Here is a tiny trained network, its code and every weight. The questions are about switching its units off for an input and a target symbol, where a switched-off unit gives its printed mean instead of its output.

import numpy as np


def w(rows, s, z=0):
    codes = np.array(rows[::2]) - 128.0
    scale = np.full(codes.shape[1], s)
    scale[-1] = z or s
    return codes * scale


def f(y):
    return np.maximum(y, 0)


def softmax(a):
    e = np.exp(a - a.max(-1, keepdims=True))
    return e / e.sum(-1, keepdims=True)


def log_softmax(a):
    a = a - a.max(-1, keepdims=True)
    return a - np.log(np.exp(a).sum(-1, keepdims=True))


def net(x, mask):
    ids = ['αζηλξσφψ'.index(c) for c in x.split()]
    T = len(ids)
    res = E[ids] + P[:T]
    r = res
    for j in range(2):
        rows = slice(3 * j, 3 * j + 3)
        q, k, v = (r @ M[0][rows].T for M in (Q, K, V))
        z = softmax(np.where(np.tri(T) > 0, q @ k.T / 3**0.5, -1e9)) @ v
        o = O[0][rows]
        res = res + np.where(mask[j], z, o[:, -1]) @ o[:, :-1]
    y = f(res @ A[0][:, :-1].T + A[0][:, -1])
    res = res + np.where(mask[2:18], y, B[0][:, -1]) @ B[0][:, :-1]
    return log_softmax(res[-1] @ U[:, :-1].T + U[:, -1])


Q, K, V, O, A, B = {}, {}, {}, {}, {}, {}
E = w([
[171,104,38],'α',
[131,161,244],'ζ',
[133,102,229],'η',
[139,136,223],'λ',
[231,130,90],'ξ',
[8,200,43],'σ',
[5,132,173],'φ',
[140,135,224],'ψ',
],0.015)
P = w([
[2,33,106],'0',
[88,222,175],'1',
[110,219,158],'2',
[131,214,154],'3',
[144,213,160],'4',
[156,212,152],'5',
[148,202,163],'6',
],0.0064)
Q[0] = w([
[119,165,159],'H1',
[125,123,171],'H1',
[121,162,189],'H1',
[88,122,1],'H2',
[207,125,116],'H2',
[116,157,103],'H2',
],0.014)
K[0] = w([
[132,83,128],'H1',
[106,90,123],'H1',
[115,36,116],'H1',
[158,250,149],'H2',
[218,103,174],'H2',
[124,146,129],'H2',
],0.018)
V[0] = w([
[92,251,193],'H1',
[22,19,141],'H1',
[206,218,82],'H1',
[2,127,125],'H2',
[134,134,106],'H2',
[214,14,106],'H2',
],0.0071)
O[0] = w([
[101,228,118,197],'H1',
[255,228,159,217],'H1',
[36,76,140,38],'H1',
[103,206,64,253],'H2',
[116,111,134,116],'H2',
[218,69,202,7],'H2',
],0.0091,0.004)
A[0] = w([
[64,169,129,52],'N1',
[248,101,191,74],'N2',
[59,157,76,101],'N3',
[133,113,58,96],'N4',
[131,72,160,188],'N5',
[132,129,169,95],'N6',
[62,149,156,36],'N7',
[219,96,6,66],'N8',
[37,129,35,12],'N9',
[108,114,38,81],'N10',
[61,126,112,135],'N11',
[157,103,70,106],'N12',
[131,206,49,40],'N13',
[97,138,190,132],'N14',
[173,120,190,1],'N15',
[182,83,24,90],'N16',
],0.012,0.008)
B[0] = w([
[86,81,76,194],'N1',
[160,69,33,200],'N2',
[71,113,4,214],'N3',
[158,161,184,146],'N4',
[93,151,226,163],'N5',
[112,142,99,144],'N6',
[217,80,79,157],'N7',
[60,140,163,142],'N8',
[207,151,254,209],'N9',
[118,141,188,167],'N10',
[174,170,141,173],'N11',
[111,195,148,135],'N12',
[134,8,201,255],'N13',
[78,144,136,157],'N14',
[88,95,71,149],'N15',
[97,222,199,141],'N16',
],0.0083,0.016)
U = w([
[196,85,66,75],'α',
[52,255,207,181],'ζ',
[223,149,23,92],'η',
[168,207,95,203],'λ',
[131,54,204,82],'ξ',
[35,151,5,253],'σ',
[235,146,201,8],'φ',
[170,200,95,185],'ψ',
],0.008,0.0062)

Each question gives the input, a string of symbols that net reads in full, and the target symbol t.
The units are the heads (3 rows each of Q, K, V and O) and the neurons (one row each of A and B). Each row of codes is followed by its name. A weight is (code - 128) times the scale printed after its matrix; where a second scale follows, it is the last column's (O, A, B and U).
mask holds one flag per unit, heads first, then neurons. A switched-off unit (its flag False) gives its mean, the last column of its rows in O or B, instead of its output. The means were averaged over made-up inputs and are rounded, as every weight is.
A unit's drop is (log p(t) with every unit on - log p(t) with that unit switched off) / (log p(t) with every unit on - log p(t) with every unit switched off).
The circuit of an input: a set's keep is (log p(t) with only the set's units on - log p(t) with every unit switched off) / (log p(t) with every unit on - log p(t) with every unit switched off). Starting from the 12 units with the biggest drops (on a tie, the unit counted first), units are removed one at a time, each time the one whose removal leaves the highest keep (on an exact tie, the one counted first), for as long as the keep stays at least 0.8.
circuit, biggest first: the units of the circuit, biggest drop first
unit that matters most: the unit with the biggest drop
k most important neurons: the k neurons with the biggest drops, biggest first
which heads matter: for each layer, one digit per head in row order, 1 if its drop is at least 0.15 and else 0, layers parted by /
drop when u is switched off: that unit's drop, to one decimal
input σ α σ ζ η λ, target σ: circuit, biggest first => H2; N9
input ζ α σ η ψ, target ζ: which heads matter => 10
input σ ξ λ ζ σ λ ψ, target σ: which heads matter => 01
input ζ ξ ξ σ ζ λ, target ζ: circuit, biggest first => N2; H1
input σ φ η λ, target σ: circuit, biggest first => H2; N3
input ξ σ λ ξ φ ξ σ, target ξ: unit that matters most => N9
input α η ψ ζ η η, target α: circuit, biggest first => N2; H2; H1
input α λ ξ ξ, target ξ: circuit, biggest first => H1; H2
input ξ α λ, target ξ: 3 most important neurons => N3; N5; N2
input λ η σ, target ξ: circuit, biggest first => N9; N13
input ζ η α ζ ζ λ, target ζ: 3 most important neurons => N3; N2; N13
input α λ λ α φ α η, target α: 4 most important neurons => N2; N13; N9; N15
input ζ η η ψ ξ η, target ζ: 3 most important neurons => N2; N3; N13
input ζ ψ φ ξ α ξ ξ, target ξ: circuit, biggest first => H2
input ζ ζ η ξ η, target ζ: circuit, biggest first => N2; N13
input ζ ψ σ λ ψ, target ζ: 2 most important neurons => N2; N3
input α α φ η ψ, target α: 2 most important neurons => N2; N9
input φ σ ψ α ζ λ λ, target φ: 3 most important neurons => N13; N3; N1
input ξ η ζ, target ξ: drop when H1 is switched off => 1.3
input φ λ ψ ψ, target φ: drop when N9 is switched off => -0.2
